Here is a tiny trained network, its code and every weight. The questions are about switching its units off for an input and a class, where a switched-off unit gives its printed mean instead of its output.

import numpy as np


def w(rows, s, z=0):
    codes = np.array(rows[::2]) - 128.0
    scale = np.full(codes.shape[1], s)
    scale[-1] = z or s
    return codes * scale


def f(y):
    return np.maximum(y, 0)


def log_softmax(a):
    a = a - a.max(-1, keepdims=True)
    return a - np.log(np.exp(a).sum(-1, keepdims=True))


def net(x, mask):
    res = np.array(x, float).reshape(1, 4) / 4 @ E
    y = f(res @ A[0][:, :-1].T + A[0][:, -1])
    res = res + np.where(mask, y, B[0][:, -1]) @ B[0][:, :-1]
    return log_softmax(res[-1] @ U[:, :-1].T + U[:, -1])


A, B = {}, {}
E = w([
[53,180,71,227,111,125,199,114,98,169],'x0',
[82,105,151,66,125,114,246,39,211,128],'x1',
[116,2,175,188,180,52,183,161,143,101],'x2',
[222,177,205,240,85,137,125,116,234,133],'x3',
],0.0093)
A[0] = w([
[96,112,134,59,129,132,224,42,162,182,90],'N0',
[60,104,45,48,208,97,114,142,63,114,69],'N1',
[89,137,162,62,151,116,171,72,155,103,2],'N2',
[152,137,53,187,176,128,72,244,34,104,56],'N3',
[150,175,116,43,77,226,112,96,97,140,33],'N4',
[186,86,221,2,140,115,70,147,152,71,121],'N5',
[165,223,68,72,59,209,102,55,112,110,25],'N6',
[62,108,111,109,65,108,173,78,200,154,24],'N7',
[128,27,144,147,206,33,148,189,132,21,47],'N8',
[221,157,151,170,75,153,89,107,185,154,42],'N9',
[120,156,66,112,136,192,99,99,155,125,28],'N10',
[60,113,115,201,132,108,172,138,101,151,53],'N11',
[58,200,104,200,97,123,193,96,63,161,46],'N12',
[72,106,48,46,142,140,139,161,69,114,54],'N13',
],0.0074,0.0018)
B[0] = w([
[155,142,207,93,78,108,62,152,48,151,223],'N0',
[87,176,231,214,146,80,121,180,217,145,245],'N1',
[176,139,99,100,45,116,123,179,67,141,184],'N2',
[176,123,193,102,56,144,128,155,34,109,237],'N3',
[212,47,116,96,219,123,167,109,141,175,214],'N4',
[29,255,23,108,147,186,93,114,113,10,222],'N5',
[149,45,101,157,192,146,179,110,122,233,237],'N6',
[161,120,149,100,52,161,122,190,99,97,192],'N7',
[218,32,82,142,164,169,254,61,128,136,215],'N8',
[141,124,128,139,125,63,133,191,165,124,214],'N9',
[179,50,81,78,161,131,165,95,84,146,172],'N10',
[99,137,78,101,200,158,130,102,90,69,183],'N11',
[82,232,34,100,169,126,121,95,128,62,215],'N12',
[133,164,136,205,109,29,160,179,223,134,231],'N13',
],0.007,0.011)
U = w([
[146,36,119,130,202,151,171,102,94,155,61],'0',
[88,185,76,115,173,157,108,115,91,40,129],'1',
[119,150,214,194,126,106,124,185,217,147,202],'2',
[142,104,195,100,44,146,103,170,5,122,42],'3',
[100,105,162,143,141,146,94,108,102,124,251],'4',
],0.011,0.0022)

Each question gives the input, the list of numbers given to net, and the class t.
The units are the neurons (one row each of A and B). Each row of codes is followed by its name. A weight is (code - 128) times the scale printed after its matrix; where a second scale follows, it is the last column's (A, B and U).
mask holds one flag per neuron, in row order. A switched-off neuron (its flag False) gives its mean, the last column of its row in B, instead of its output. The means were averaged over made-up inputs and are rounded, as every weight is.
A unit's drop is (log p(t) with every unit on - log p(t) with that unit switched off) / (log p(t) with every unit on - log p(t) with every unit switched off).
The circuit of an input: a set's keep is (log p(t) with only the set's units on - log p(t) with every unit switched off) / (log p(t) with every unit on - log p(t) with every unit switched off). Starting from the 12 units with the biggest drops (on a tie, the unit counted first), units are removed one at a time, each time the one whose removal leaves the highest keep (on an exact tie, the one counted first), for as long as the keep stays at least 0.8.
circuit, biggest first: the units of the circuit, biggest drop first
unit that matters most: the unit with the biggest drop
top k neurons: the k neurons with the biggest drops, biggest first
drop of u: that unit's drop, to one decimal
input [6,6,-1,1], class 1: unit that matters most -> N12
input [3,7,-6,2], class 3: top 3 neurons -> [N0, N7, N8]
input [-6,5,-6,-5], class 0: top 2 neurons -> [N4, N6]
input [7,-3,-7,7], class 0: circuit, biggest first -> [N6, N1]
input [-7,-2,-7,6], class 0: top 2 neurons -> [N6, N4]
input [-2,4,-5,-6], class 2: circuit, biggest first -> [N1, N13]
input [-7,-4,6,-4], class 1: top 3 neurons -> [N5, N6, N4]
input [3,-5,0,4], class 3: top 3 neurons -> [N1, N13, N3]
input [-3,-1,-6,-8], class 2: top 3 neurons -> [N1, N13, N8]
input [-7,4,-7,-5], class 0: top 2 neurons -> [N4, N6]
input [-4,-4,-1,3], class 1: top 2 neurons -> [N5, N1]
input [-2,2,-5,-8], class 2: top 2 neurons -> [N1, N13]
input [-6,3,4,-8], class 2: top 3 neurons -> [N1, N13, N12]
input [0,8,-4,1], class 3: unit that matters most -> N0
input [-7,6,-8,4], class 0: top 2 neurons -> [N6, N4]
input [2,5,2,-5], class 2: drop of N11 -> 0.0
input [-8,-1,5,-2], class 1: drop of N5 -> 1.9
input [2,-1,-8,-7], class 0: drop of N4 -> 0.4
